Facts:
baraska -ω-> kligim; bebu -ω-> legris; belik -ω-> zamik; bepum -ω-> gistok
bitam -ω-> groga; bofles -ω-> peflur; branebo -ω-> klipor; brefa -ω-> plutril
bropli -ω-> plirebrol; buna -ω-> plimu; busus -ω-> buvar; buvar -ω-> duko
dagri -ω-> skitadral; daklasur -ω-> tragras; drefer -ω-> fliplel; dregram -ω-> plasan
drokla -ω-> kluke; drufes -ω-> skidrufam; drupam -ω-> skaplil; flamobes -ω-> paplin
fledril -ω-> ladel; fliplel -ω-> brefa; foflagis -ω-> skodril; gese -ω-> seskos
gistek -ω-> ponal; gistok -ω-> kaston; gopen -ω-> pudur; grimar -ω-> klifun
grisus -ω-> drokla; guzodrik -ω-> vutrupam; kaston -ω-> daklasur; klaklozi -ω-> nadrek
kletri -ω-> viflal; klidas -ω-> neluk; klifun -ω-> plalu; kligim -ω-> skebik
kloplak -ω-> ruzi; kulo -ω-> gistek; legris -ω-> taskam; loplik -ω-> lavabo
mabol -ω-> klidas; mesuk -ω-> gese; mobek -ω-> klomu; moluva -ω-> belik
mufuskis -ω-> skodi; mupipa -ω-> kekla; musi -ω-> fledril; nabis -ω-> bropli
nadrek -ω-> tisto; negur -ω-> kotruk; nemotros -ω-> stiflis; nilil -ω-> tamu
paplin -ω-> sagu; peflur -ω-> tulin; plafa -ω-> bitam; plalu -ω-> suvom
plasan -ω-> ploflom; plemas -ω-> dregram; plimu -ω-> skipin; pliskos -ω-> zaklipun
ponal -ω-> trigran; revur -ω-> negur; roreplil -ω-> greki; ruzi -ω-> moluva
sagu -ω-> mufuskis; seskos -ω-> bofles; sketur -ω-> roreplil; skipin -ω-> vinel
skisku -ω-> gagen; skitadral -ω-> nilil; skodi -ω-> detan; skoge -ω-> gidron
soku -ω-> mupipa; stiflis -ω-> vipefli; suvom -ω-> kloplak; talem -ω-> plemas
tamu -ω-> botrero; taskam -ω-> guzodrik; temi -ω-> baraska; tisto -ω-> drefer
toplim -ω-> zedigum; tramil -ω-> riso; tregren -ω-> tredrenos; trepen -ω-> graken
tribri -ω-> skoge; tronepir -ω-> busus; tuklivum -ω-> droluka; tulin -ω-> nabis
veka -ω-> branebo; viflal -ω-> mabol; vikir -ω-> kletri; vipefli -ω-> tramil
vopidi -ω-> kulo; vutrupam -ω-> plabru; zaklipun -ω-> tribri; zamik -ω-> kloflok
zigo -ω-> mobek; baraska -Ψ-> busus; bebu -Ψ-> katidrar; belik -Ψ-> talem
bepum -Ψ-> plimu; bitam -Ψ-> vipefli; bofles -Ψ-> plabru; brefa -Ψ-> seskos
bronim -Ψ-> skoplir; bropli -Ψ-> bitam; buna -Ψ-> riso; busus -Ψ-> neluk
buvar -Ψ-> tamu; drefer -Ψ-> kabun; drokla -Ψ-> skebik; droluka -Ψ-> lavabo
drubra -Ψ-> fisaste; drubror -Ψ-> kletri; drufes -Ψ-> zedigum; drupam -Ψ-> daklasur
duko -Ψ-> skaplil; fibri -Ψ-> moluva; flabro -Ψ-> tragras; flabru -Ψ-> kotruk
flamobes -Ψ-> tuklivum; fledril -Ψ-> klomu; fliplel -Ψ-> ponal; floge -Ψ-> plirebrol
foflagis -Ψ-> tregren; fomer -Ψ-> brefa; gese -Ψ-> flamobes; gidron -Ψ-> dregram
gistek -Ψ-> soku; gistok -Ψ-> vutrupam; graken -Ψ-> kluke; greki -Ψ-> tramil
grimar -Ψ-> legris; grisus -Ψ-> nafur; guzodrik -Ψ-> klipor; kabun -Ψ-> roreplil
katidrar -Ψ-> skuga; klaklozi -Ψ-> grisus; kletri -Ψ-> peflur; klidas -Ψ-> mesuk
kligim -Ψ-> tila; kloplak -Ψ-> tronepir; kluke -Ψ-> fliplel; kotruk -Ψ-> revur
kulo -Ψ-> skunur; ladel -Ψ-> drefer; lavabo -Ψ-> suvom; legris -Ψ-> skoge
mabol -Ψ-> kulo; merol -Ψ-> ploflom; mesuk -Ψ-> belik; mezi -Ψ-> guzodrik
moluva -Ψ-> ladel; mupipa -Ψ-> gese; murim -Ψ-> plemas; nadrek -Ψ-> kligim
nafur -Ψ-> sagu; negur -Ψ-> duko; neluk -Ψ-> plalu; nemotros -Ψ-> toplim
nilil -Ψ-> droluka; noban -Ψ-> zamik; notri -Ψ-> gidron; paplin -Ψ-> drupam
peflur -Ψ-> nadrek; plabru -Ψ-> zaklipun; plafa -Ψ-> buvar; plagrol -Ψ-> plutril
plalu -Ψ-> bofles; plemas -Ψ-> nemotros; plirebrol -Ψ-> veka; pliskos -Ψ-> skodi
ploflom -Ψ-> pliskos; plutril -Ψ-> skodril; poflum -Ψ-> vafa; ponal -Ψ-> negur
puzeplus -Ψ-> klaklozi; retikil -Ψ-> zigo; revur -Ψ-> zolin; roreplil -Ψ-> skisku
ruzi -Ψ-> mezi; sagu -Ψ-> floge; seskos -Ψ-> bronim; skebik -Ψ-> groga
sketur -Ψ-> vinel; skidrufam -Ψ-> gistok; skisku -Ψ-> vopidi; skodi -Ψ-> batu
skodril -Ψ-> buna; skoge -Ψ-> mobek; skuga -Ψ-> fibri; skunur -Ψ-> paplin
soku -Ψ-> kekla; stopen -Ψ-> trigran; tila -Ψ-> flabru; toplim -Ψ-> dagri
tosis -Ψ-> drubror; tramil -Ψ-> drubra; tredrenos -Ψ-> nilil; tribri -Ψ-> tulin
trigran -Ψ-> plasan; tronepir -Ψ-> fomer; tulin -Ψ-> botrero; vafa -Ψ-> klifun
veka -Ψ-> viflal; vipefli -Ψ-> drufes; vopidi -Ψ-> drokla; vugor -Ψ-> ruzi
vutrupam -Ψ-> pleples; zamik -Ψ-> plafa; zedigum -Ψ-> fledril; zigo -Ψ-> bepum
zodris -Ψ-> klidas; zolin -Ψ-> tribri

Known rows:
[ 3 -2 -2 -4  2 -3  0 -4 12  0  3 -1  2 -6 -1  5  1  7 -6 -4 -4  2  0 -1
 -2  0 -6  1  3  0  1 -2 -4] : vutrupam
[  3  -1  -2  -6   2  -4  -3  -5  14   1   3  -2   2  -7   0   9   1  11
  -9  -5  -6   2   1  -3  -3   1 -10   0   5  -1   0  -2  -7] : guzodrik
[-4  0  0  1  4  3 -8  0 -2 -2 -5 -4 -6  7 -1  4 -1  3  0  6  1 -7  0 -1
 -1  3 -3 -4  4 -5  3  2  2] : musi
[ 14  -2  -3   5 -14  10  -1   5  10  12  -2  18   7 -10  -9  -5   0  -5
   5   7   0   3  -3  -8   2  -3   1  18 -11  -1   0   4  15] : nafur
[-3  3 -1  1  7 -4  0 -1  3  0  2  3  6  1  0  6  0  5 -5 -4 -5  0  7  3
  2 -1 -6  1  1  2 -1 -2 -4] : baraska
[  3   4   4   1  15  -8   1   0   4  -1  -1  14   5   0   1   7   0   2
  -7  -4 -10   0  12   6   1  -2  -4   3   2   2   0  -7  -9] : busus
[ -2   1  -1  -5   2  -4   2  -4  13   1   5  -5   4  -6   1   7   1  10
  -6  -4  -8   2   5   0  -1   1 -13   0   3  -1  -2  -2  -5] : paplin
[  2  -8  -3  -1  -8 -13   7   4  -7   0   5   3   4  -4  -3   2   2  -9
  -5  -2   6   3  -7  -2  -1  -2   5  -7  -1  10   1   3   2] : zolin
[ 7  0  1 -3 -6 -2  3  1 -1 -1  2  5  0 -7  2 -7  2 -7  5  1 -3  4 -4 -2
  1 -1  5  4 -3  4 -4 -1 -1] : vugor
[ 2 -4  4  0 -4 -3  5 -1  2  3  4 -3  2 -7 -1 -9 -4 -3  6 -9  8  0 -1  6
  0  0  7  3 -5 -1 -3 -2 -3] : katidrar
[ -4   1   0   0   5   3 -10  -1   3  -4  -5  -3  -5   5   1   8  -1   7
  -2   5  -1  -8   0  -1   0   3  -5  -5   6  -5   4   1   1] : skitadral
[-3  0 -3  1  2 -4 -1 -3  1 -2  2  1  3 -7 -3  3 -3  4 -2 -3  0  2  2 -1
 -3  0 -1 10  7 -3 -2 -1 -6] : skoge
[-1  3 -1  0  5  0  0 -2  1 -1  1 -1  3 -1 -3  2  2  3 -5 -1 -1  1  3  0
 -1  0 -2  2  1  1 -1  2 -2] : soku
[ 2 -4  1 -1 -6 -5  7  1 -1  3  3 -1  2 -5  2 -5 -3 -5  3 -6  3  4 -3  1
  0 -2  4  3 -2 -1  0 -5  1] : noban
[ -2   0   3  -1  -2  10  -6   1   0  -1  -1   5  -5   9   5   5   4   2
   7   7   0 -11   8  -4   3   2  -8 -16  -5  -2  -3   6   5] : loplik
[ 3 -6 -1  0 -8 -3 10  3 -5  3  0  0  0 -1  4 -2 -5 -4  5 -7 -4  6 -3 -1
  1 -6  5  2 -2  2  4 -5  2] : lavabo
[ 1  0  3 -3 -5 -6 10 -1  0  2  2 -9  1 -1  6 -6 -2 -4  2 -4 -2  6 -3  2
  1 -1  1 -2 -5 -1  4 -8  1] : duko
[ 1 -2  2 -1 -8 -4  6  0 -3  2  3  3  2 -8  0 -5 -4 -5  7 -3  2  3 -2  0
  0 -1  3  7  0 -1 -4 -3  0] : murim
[  7 -11  -4  -2 -12 -11   4   4 -10  -4   6  10   2  -2  -1   5   6 -11
  -6   1   5   5  -9  -6  -1  -4   7 -11   0  16   2   6   0] : tila

Rows:
No name comes twice in this set of rows, the named rows included.
[ 12  -2  -6   2  -4   7  -7   0  30  12   0  11  11 -13 -14   9   2  12
 -12   3  -3  -1   1  -7  -1   3 -14  14  -3  -5   5   4  10] | sagu
[-11   3  -9  20  15  24 -26  -8 -20 -23   5  -8   4  -7  16  -6  -4   4
 -11  -6   4  -2   7  18  23 -10  14  10 -16  24  -6   1  11] | drefer
[  1  -5  -5  -4   2  -9  -2  -3   8  -2   6   1   5  -5  -3  12   4   7
 -15  -3  -1   2   0  -4  -4   1  -7  -6   6   6   1   3  -6] | kletri
[-21   4  -3  16  12  16 -32  -8 -24 -17   1  -1  -1  -1  21   1  -7  -4
  -9  12   5  -7   8   9  17   1   1   7  -5   4   2  -4  19] | tisto

Now the same objects, written a new way:
Known rows:
[-10   4   5  -4  -7   0   1  -2   1   9   7  14  10  -5  -1   3  16  -1
  -9   4  -2  10  10   4  -9  -6] : bitam
[ -6   8   1  -4  -2  -5   1  -7   4  12  -2  14   8  -4  -3   5   5  -7
  -1  10  -3   6   3  -5 -11  -9] : bropli
[-11   7   5  -7  -3 -19   6 -15   2  21   3   1  14  -8  -1   2   8  11
   0   4  -8   2  -3  -4  -5  -6] : revur
[ -5   8  -1  -7   0 -12   5  -4   7  18  -9  11  -9  -7  -8  -6  -7  12
  -3   1  13   6   7   0 -17  -6] : viflal
[ -5  15   1  -7   3 -12   4 -13  12  13   6   9   1  -2   2  -2   1  -4
 -12   3   4  12  10  -1 -14 -12] : kligim
[ -5  22   8   1   7 -21   4  -5  12   8 -12  -4   4   1  -1   4   5  -2
 -11  13   2  18  12 -13 -21 -13] : graken
[ -7   2   9  -6  -8 -11   2  -1   8   3  -1  16   6  -5   4   8   8  -7
 -12  15   0  10   2  -7 -11  -4] : notri
[ -4  11   2  -4  -2 -11   4  -6  10  13  -3  10   3  -6  -2  -1   6   4
  -4   6   0  11   7  -2 -14  -7] : bofles
[ -3  14   0   1   3 -14   9   5   6   9 -11   3   0  -7 -12  -1   7  15
  -5  10   6  23   9  -8 -26   0] : trigran
[ -8   5   6  -4   8 -11   3  -6   1  19  -7   8   7  -8  -2  -3   6   7
   1   9   1  10   4  -1 -15  -5] : roreplil
[ -5   8   2  -5  -1 -10   5  -9   7  15  -3   9   3  -6  -3   1   6   2
   0   7   1  10   8  -2 -14  -8] : kabun
[ -8  12  -1   0 -25   3  -5  16   5  -4   3   6   3   2  -4   1  20   6
 -14   7  -1  13  17  -6 -20  -4] : skidrufam
[ -6  11   0 -12   4  -4   5  -8  13  26  -6  12  17   4  -6  -4   1  -6
   0   1  12  10  23  10 -13 -20] : klomu
[ -6  18   2  -3   8  -9   7  -3   4  17  -8  -2  -1  -5 -11  -4  11  16
  -6   2   9  16  17   0 -23  -6] : skaplil
[-15   6  -5  -7  -8  -5   2  -3   3  10  -3  13  -5  -5  -5  -1   2   6
  -6   4   1  -7  10  -3 -12  -8] : skoge
[ -9   9   1   0   4 -10   4  -5   6  13  -3   7  -4  -8  -7   1   6   7
  -6   5   4  11   7  -3 -15  -6] : drokla
[-17   3   6  -6   5 -13   7  -5  -1   8 -18  -6  11  -8  -5   0  13   8
  -7  11   4   9   9 -11 -16  -9] : ladel
[ -2  11  11  -5   8 -16   2 -28   5  12  -2   7 -13 -13  13   1   9  -1
  -7   1   2  22  -3   2 -15 -10] : bepum
[ -5  11   4  -3   3 -10   4  -8   7  14  -3   7   4  -4  -1   0   7   2
  -2   8  -2  13   5  -2 -13  -7] : skuga

Rows:
No name comes twice in this set of rows, the named rows included.
[-18   8  12  -4   9 -15   6   2   6  11  -7  -5   8  -4  -3  -6   3   6
 -12  11   4  10  13  -5 -20 -12] | droluka
[ -4  14   2  -2  -2 -15   2   8  18  18   3  15  23   3 -10  -4  -8  -5
  -5  15   2  15  17   1 -18 -10] | tredrenos
[  1  16  -3  -9  -5 -21  10 -15  14  26   6  13  13   2  -6   6  -2  -2
   7   6  -4   1   3  -2   0  -8] | loplik
[ -4  15  -1  -1  -2 -20   7 -12  -2  16  11  20   9  -4  -6  15   3   2
 -15  14  -7   3  -5  -7   0  -1] | bebu
[-13   9  13   7   7 -12   1   3  -2   7  -7   2  15 -10  -7   0  13   2
 -11  16   1  21  11  -6 -23  -5] | greki
[  6  15  10  -8  -6 -19   3 -25  13  25   6  15  14  -7   7   1   3 -10
   5   4   4  20   6   4  -6 -12] | zigo
[ -9   5  -1  -7 -12  -9   1  -6  11  13   5  17  -1  -5   3   4   3   1
  -1   6 -12  -6  -5  -6  -9  -7] | grimar
[-14   6  13   2   7 -10  -4  -7   0   7   2  10  -7 -11   2  -2  10   4
 -21   8   6  16  10   3 -19  -9] | kaston
[  9  24  -4 -15 -27 -13   2 -18  21  21  11  15   7   4   6  -2   7   3
  -3  -7   3   9  13   7  -1  -9] | tregren
[-11   7  -7  -8 -11  -3   4   2   8  11  -3  12   0   1  -7   0   4   8
   1   4  -3  -7   5  -4 -11  -4] | legris
[ -8  20  12  -3  -1 -23   9 -13   6  11  -6 -11  14  -2   0   3  13  10
  -6   9  -3  11   7  -7 -11  -9] | negur
[-10   8   7 -13  -9  -5   1  -1  13  21   7  16  11   4   2  -9   2  -3
 -10   2   2  -2  19  13  -7 -12] | mobek
[-11  17   2   4   4 -15   3  -1   1   5  -4  -2   3  -7 -11   2   9  12
 -10   8   8  18  17  -5 -20  -6] | kluke
[-12   9  10  -1   9  -6   3 -12   3  11   0   2 -15  -7   4  -3  13   6
 -13  -1   5  14  14   5 -20 -12] | daklasur
[  3  15   1  -3  -4 -18   5 -12  16  22   7  14   2  -3  -1   1   0   3
   5   3  -5   9   0   0 -10  -6] | tronepir

Now the same objects, written a new way:
Known rows:
[ 11 -14 -30 -11  10 -13  12  14  12  27   3  25  13   9] : droluka
[-46  11  12 -16  -9   3   4  18  -2 -10  17  -4 -19 -26] : tregren
[ 0 -2  1  4  0  0  0 -3 -6 -3  1  2 -3  0] : skuga
[ 1  5 -4 -1  1 -3  9 -3  2  4  2 -7  8 -5] : vafa
[  0   9   1   1  -5   0  10  -2   6   4   3  -5   3 -11] : klifun
[  6  13 -14  -9  -6  -7 -12  -4  -7 -18  -1   3  -6 -20] : dagri
[-6  1 -8 -5 -6 -2 -4  8 -3  1 -5 -2 -3  5] : sagu
[ 11  18 -26 -15 -11 -13   8  -5  -2 -17 -13 -15 -33  12] : bepum
[  6   3   0  -2  -9  -2   6   5   4   1  -1  -7   3 -10] : pleples
[ 1  0 -1  0 -2 -1  0  0 -1 -2 -1  1  1  2] : gopi
[  2  -2  11  -2   3   4   5 -12  10   2 -14  14  -7 -10] : stiflis
[ -5  -3   3 -12   3   3  -5   1   5  -1  -1   0  -4  11] : stopen
[ 2  2  0 -5  7  4 -4 -9 -5 -1  2  2 13  6] : mabol
[  7   5   0  -1 -13   2 -11   5  -1   2  -2   6   4  -3] : viflal
[-27   2  -1  10  -4  -7  11  14   3  10   1   6  -7 -16] : mobek
[ -1  -8 -13 -15   7  -4   9   9   3   3  13   4  -3  -6] : negur
[ -6  13 -10  -4   1  -4 -19  -1  -8 -23   1  -3 -12  -6] : mesuk
[ 0 -3 -1 -1 -1 -1  0  0  0  3 -1 -3  1  1] : tila
[  4   3  16   3  -5  10 -11 -12  -8   0  -5   6  12  -9] : guzodrik

Rows:
No name comes twice in this set of rows, the named rows included.
[ 14  -2 -22  -5  -6 -13  15   7   9  -5 -12 -25  -9  11] | gistok
[  9  -7 -15 -21   3  -7  -4  -8  -6 -24 -11  -6 -11 -18] | sketur
[ 9 -7 16  5 -3  6 16 -3 18 27 -7 20  5  0] | riso
[  9  18  24  10   1   6 -19 -21   5 -27 -14 -20  -5  -3] | drufes
[  5   3  -9 -10   5 -10   2 -15   7 -15 -21   8 -18 -22] | toplim
[ 9 -5 24 12 -2 14 -1 -7 -4 18  2 10 25  5] | plabru
[ 23 -22 -13  21 -10 -13   4  21  12  14 -10 -12  -4  22] | tragras
[  1  -1  12   2  12   3   6 -11  18   5 -10  16  -2 -10] | vipefli
[  8   2   4   8   7   3 -20  -9  -2  -6  -3  -2  13  14] | gistek
[ -1   3  20 -20   4   4  -7 -18  15 -18 -22   1 -13 -14] | foflagis
[ 11  -4 -20   4 -10  -4   2  19 -16  20  21   0  20  11] | klipor
[-20  -5   8  17   4   2  23  17   7  25  17   8  -1   1] | klomu

